Here is a tiny trained network, its code and every weight. The questions are about switching its units off for an input and a target symbol, where a switched-off unit gives its printed mean instead of its output.

import numpy as np


def w(rows, s, z=0):
    codes = np.array(rows[::2]) - 128.0
    scale = np.full(codes.shape[1], s)
    scale[-1] = z or s
    return codes * scale


def norm(h):
    return h / np.sqrt((h * h).mean(-1, keepdims=True) + 1e-5)


def f(y):
    return y / 2 * (1 + np.tanh(0.7978845608 * (y + 0.044715 * y**3)))


def softmax(a):
    e = np.exp(a - a.max(-1, keepdims=True))
    return e / e.sum(-1, keepdims=True)


def log_softmax(a):
    a = a - a.max(-1, keepdims=True)
    return a - np.log(np.exp(a).sum(-1, keepdims=True))


def net(x, mask):
    ids = ['ΛΣΨαβγδεζηθμξπτω'.index(c) for c in x.split()]
    T = len(ids)
    res = E[ids] + P[:T]
    u = 0
    for l in range(2):
        r = norm(res)
        for j in range(2):
            rows = slice(3 * j, 3 * j + 3)
            q, k, v = (r @ M[l][rows].T for M in (Q, K, V))
            z = softmax(np.where(np.tri(T) > 0, q @ k.T / 3**0.5, -1e9)) @ v
            o = O[l][rows]
            res = res + np.where(mask[u + j], z, o[:, -1]) @ o[:, :-1]
        u += 2
        y = f(norm(res) @ A[l][:, :-1].T + A[l][:, -1])
        res = res + np.where(mask[u : u + 8], y, B[l][:, -1]) @ B[l][:, :-1]
        u += 8
    return log_softmax(norm(res)[-1] @ U[:, :-1].T + U[:, -1])


Q, K, V, O, A, B = {}, {}, {}, {}, {}, {}
E = w([
[168,91,107,135,169,114,194],'Λ',
[149,116,124,94,135,151,69],'Σ',
[123,92,183,113,138,185,110],'Ψ',
[152,171,180,111,78,77,154],'α',
[135,168,142,139,163,171,93],'β',
[113,117,59,164,127,94,126],'γ',
[107,143,201,138,139,142,159],'δ',
[97,164,140,90,182,56,111],'ε',
[48,144,167,126,58,168,134],'ζ',
[126,142,138,254,190,140,122],'η',
[127,99,146,165,122,92,133],'θ',
[146,97,158,108,118,132,202],'μ',
[73,115,90,161,122,152,82],'ξ',
[58,123,157,160,112,112,109],'π',
[185,62,140,86,109,114,121],'τ',
[105,174,145,63,73,151,107],'ω',
],0.033)
P = w([
[153,147,165,203,120,234,106],'0',
[136,140,136,206,104,244,125],'1',
[111,159,116,170,79,221,120],'2',
[77,138,80,156,37,216,169],'3',
[70,147,55,173,41,253,150],'4',
[78,137,74,199,76,238,152],'5',
],0.0049)
Q[0] = w([
[174,164,109,117,164,50,102],'0.h1',
[158,205,193,16,99,188,168],'0.h1',
[85,191,135,164,119,73,133],'0.h1',
[61,50,161,192,168,152,150],'0.h2',
[67,150,141,254,132,144,99],'0.h2',
[34,211,179,97,135,88,140],'0.h2',
],0.049)
K[0] = w([
[109,92,136,219,76,161,197],'0.h1',
[79,170,131,71,98,18,132],'0.h1',
[143,114,102,144,50,171,88],'0.h1',
[114,54,159,207,117,182,157],'0.h2',
[131,124,115,227,131,134,81],'0.h2',
[1,158,148,109,63,151,80],'0.h2',
],0.05)
V[0] = w([
[250,196,145,193,25,254,120],'0.h1',
[125,112,76,199,16,157,113],'0.h1',
[75,127,127,107,194,93,148],'0.h1',
[173,34,133,137,124,82,97],'0.h2',
[178,81,73,154,60,227,110],'0.h2',
[45,180,132,127,158,159,133],'0.h2',
],0.0044)
O[0] = w([
[155,2,196,126,100,239,142,245],'0.h1',
[90,50,166,142,135,175,140,45],'0.h1',
[135,148,111,138,124,98,125,93],'0.h1',
[142,79,134,79,142,99,123,93],'0.h2',
[102,65,111,115,117,164,124,249],'0.h2',
[116,170,110,161,124,119,108,179],'0.h2',
],0.0052,0.0016)
A[0] = w([
[185,107,60,179,150,109,250,175],'0.n1',
[185,102,182,185,208,211,215,88],'0.n2',
[203,28,114,167,116,67,114,13],'0.n3',
[122,166,116,132,178,50,193,56],'0.n4',
[156,122,51,174,173,215,49,132],'0.n5',
[213,49,156,117,46,38,184,166],'0.n6',
[184,178,145,101,172,199,51,70],'0.n7',
[230,13,109,75,164,165,76,2],'0.n8',
],0.022,0.0041)
B[0] = w([
[190,94,3,83,191,91,104,154],'0.n1',
[151,226,152,254,129,169,165,183],'0.n2',
[46,122,81,147,139,42,205,150],'0.n3',
[116,172,179,85,221,140,136,146],'0.n4',
[92,123,74,134,216,136,25,237],'0.n5',
[179,201,182,128,26,70,203,154],'0.n6',
[135,117,101,71,189,162,193,235],'0.n7',
[222,5,148,50,135,147,83,250],'0.n8',
],0.026,0.022)
Q[1] = w([
[97,199,140,78,146,166,105],'1.h1',
[118,48,168,205,108,157,68],'1.h1',
[67,99,182,123,133,151,145],'1.h1',
[165,112,118,80,153,163,100],'1.h2',
[153,102,152,54,145,161,200],'1.h2',
[255,105,140,175,92,99,136],'1.h2',
],0.055)
K[1] = w([
[116,208,44,65,103,175,147],'1.h1',
[100,101,85,252,113,153,95],'1.h1',
[124,69,135,126,117,214,163],'1.h1',
[222,139,141,81,64,182,166],'1.h2',
[132,65,124,70,130,143,198],'1.h2',
[162,103,200,110,254,58,150],'1.h2',
],0.049)
V[1] = w([
[102,21,171,205,152,100,154],'1.h1',
[115,187,183,61,153,147,125],'1.h1',
[75,131,223,110,251,79,183],'1.h1',
[158,87,60,167,26,135,91],'1.h2',
[143,158,36,114,22,201,103],'1.h2',
[161,181,119,96,129,100,166],'1.h2',
],0.02)
O[1] = w([
[114,55,194,202,173,131,160,44],'1.h1',
[133,172,54,126,142,177,30,223],'1.h1',
[80,191,67,187,188,172,18,241],'1.h1',
[145,93,246,94,134,56,174,2],'1.h2',
[164,132,220,62,27,94,166,153],'1.h2',
[167,181,66,115,118,109,100,141],'1.h2',
],0.013,0.0089)
A[1] = w([
[43,203,213,180,49,186,122,98],'1.n1',
[130,76,196,188,82,236,150,124],'1.n2',
[108,161,93,194,40,110,190,103],'1.n3',
[48,125,136,169,109,62,175,37],'1.n4',
[75,128,123,254,92,112,144,73],'1.n5',
[124,163,109,81,85,189,151,3],'1.n6',
[61,73,159,186,103,96,36,126],'1.n7',
[84,186,192,32,95,174,137,204],'1.n8',
],0.034,0.0064)
B[1] = w([
[76,103,117,89,174,152,253,225],'1.n1',
[178,78,79,230,81,133,118,242],'1.n2',
[120,106,178,91,174,185,79,207],'1.n3',
[90,147,91,51,155,101,112,164],'1.n4',
[120,152,169,132,86,34,89,202],'1.n5',
[141,137,125,130,110,69,96,207],'1.n6',
[82,151,163,111,71,182,100,169],'1.n7',
[127,200,61,111,114,167,88,244],'1.n8',
],0.051,0.011)
U = w([
[108,152,165,191,178,43,60,156],'Λ',
[113,187,102,180,251,213,109,26],'Σ',
[191,183,223,145,160,147,92,150],'Ψ',
[207,180,94,120,195,80,202,98],'α',
[58,121,159,163,162,120,190,254],'β',
[75,141,191,73,171,26,101,157],'γ',
[49,64,25,130,166,20,124,71],'δ',
[163,175,75,84,30,91,69,164],'ε',
[84,97,20,108,103,210,192,25],'ζ',
[51,62,106,128,60,69,109,179],'η',
[111,178,154,40,156,186,191,104],'θ',
[41,111,175,143,113,198,45,130],'μ',
[167,99,146,80,65,59,151,189],'ξ',
[125,155,144,120,137,147,120,124],'π',
[151,46,125,49,175,174,77,119],'τ',
[182,89,96,218,98,172,78,98],'ω',
],0.012,0.0073)

Each question gives the input, a string of symbols that net reads in full, and the target symbol t.
The units are the heads (3 rows each of Q, K, V and O) and the neurons (one row each of A and B). Each row of codes is followed by its name. A weight is (code - 128) times the scale printed after its matrix; where a second scale follows, it is the last column's (O, A, B and U).
mask holds one flag per unit, layer by layer, with each layer's heads first. A switched-off unit (its flag False) gives its mean, the last column of its rows in O or B, instead of its output. The means were averaged over made-up inputs and are rounded, as every weight is.
A unit's drop is (log p(t) with every unit on - log p(t) with that unit switched off) / (log p(t) with every unit on - log p(t) with every unit switched off).
The circuit of an input: a set's keep is (log p(t) with only the set's units on - log p(t) with every unit switched off) / (log p(t) with every unit on - log p(t) with every unit switched off). Starting from the 12 units with the biggest drops (on a tie, the unit counted first), units are removed one at a time, each time the one whose removal leaves the highest keep (on an exact tie, the one counted first), for as long as the keep stays at least 0.8.
circuit, biggest first: the units of the circuit, biggest drop first
most important unit: the unit with the biggest drop
top k neurons: the k neurons with the biggest drops, biggest first
top k neurons in layer l: the k neurons of layer l with the biggest drops, biggest first
which heads matter: for each layer, one digit per head in row order, 1 if its drop is at least 0.15 and else 0, layers parted by /
drop when u is switched off: that unit's drop, to one decimal
input Σ ω δ Ψ Σ α, target θ: circuit, biggest first : 0.n8; 0.n6; 1.n1; 1.n3
input θ μ Λ Σ Ψ ε, target Σ: top 2 neurons : 0.n8; 0.n2
input δ Ψ ε, target Σ: most important unit : 1.h1
input Ψ β π ε ω Ψ, target ε: top 3 neurons : 0.n5; 0.n8; 0.n4
input ε Ψ ω α Σ, target ε: top 2 neurons : 0.n8; 0.n5
input ξ Σ δ Ψ ω, target ε: top 3 neurons : 0.n8; 0.n2; 0.n5
input ε Σ μ, target α: top 3 neurons : 0.n1; 0.n6; 0.n4
input Λ ε Σ, target Σ: circuit, biggest first : 0.h1; 0.n8
input Ψ ε γ π Ψ θ, target Λ: top 3 neurons : 0.n1; 1.n5; 0.n3
input Ψ Σ ξ π, target η: top 3 neurons : 0.n7; 0.n8; 0.n5
input ε ω δ, target ε: circuit, biggest first : 0.n5; 1.n6; 0.n8
input Σ Σ β, target Σ: top 3 neurons : 0.n7; 0.n2; 0.n8
input Λ Λ μ, target Ψ: circuit, biggest first : 1.n3; 0.n2; 0.n6
input η Σ Σ ω Σ ε, target ε: most important unit : 0.n5
input Ψ Ψ Σ ε Σ, target Σ: which heads matter : 10 / 00
input ε ω π Σ, target ε: top 3 neurons in layer 0 : 0.n8; 0.n5; 0.n4
input Ψ δ Σ Λ Ψ π, target η: top 4 neurons in layer 0 : 0.n7; 0.n5; 0.n6; 0.n8
input ω Ψ β Λ Σ ξ, target μ: top 2 neurons : 0.n7; 1.n7
input ξ Σ Σ ζ, target ζ: top 2 neurons : 0.n8; 0.n7
input ξ ε ω δ, target ε: top neuron : 0.n5
input δ ξ Σ γ, target δ: top 2 neurons in layer 0 : 0.n1; 0.n8
input Λ ζ Σ γ, target δ: top 2 neurons : 0.n1; 0.n3
input Σ Σ μ, target Ψ: top 3 neurons in layer 0 : 0.n1; 0.n2; 0.n6
input τ γ Σ Ψ ω ε, target ε: top 3 neurons : 0.n5; 0.n2; 0.n8
input Σ δ α, target θ: top 2 neurons : 0.n8; 1.n1
input Ψ ε Σ Ψ, target Σ: top 3 neurons in layer 0 : 0.n8; 0.n7; 0.n5
input Σ ζ Σ Σ τ Ψ, target ω: top 2 neurons : 0.n2; 1.n2
input β ω Σ β, target Σ: most important unit : 0.n2
input Ψ δ Σ ε Ψ, target Σ: drop when 0.n7 is switched off : 0.2
input ω Σ ξ Σ τ, target ξ: drop when 0.n8 is switched off : 0.6
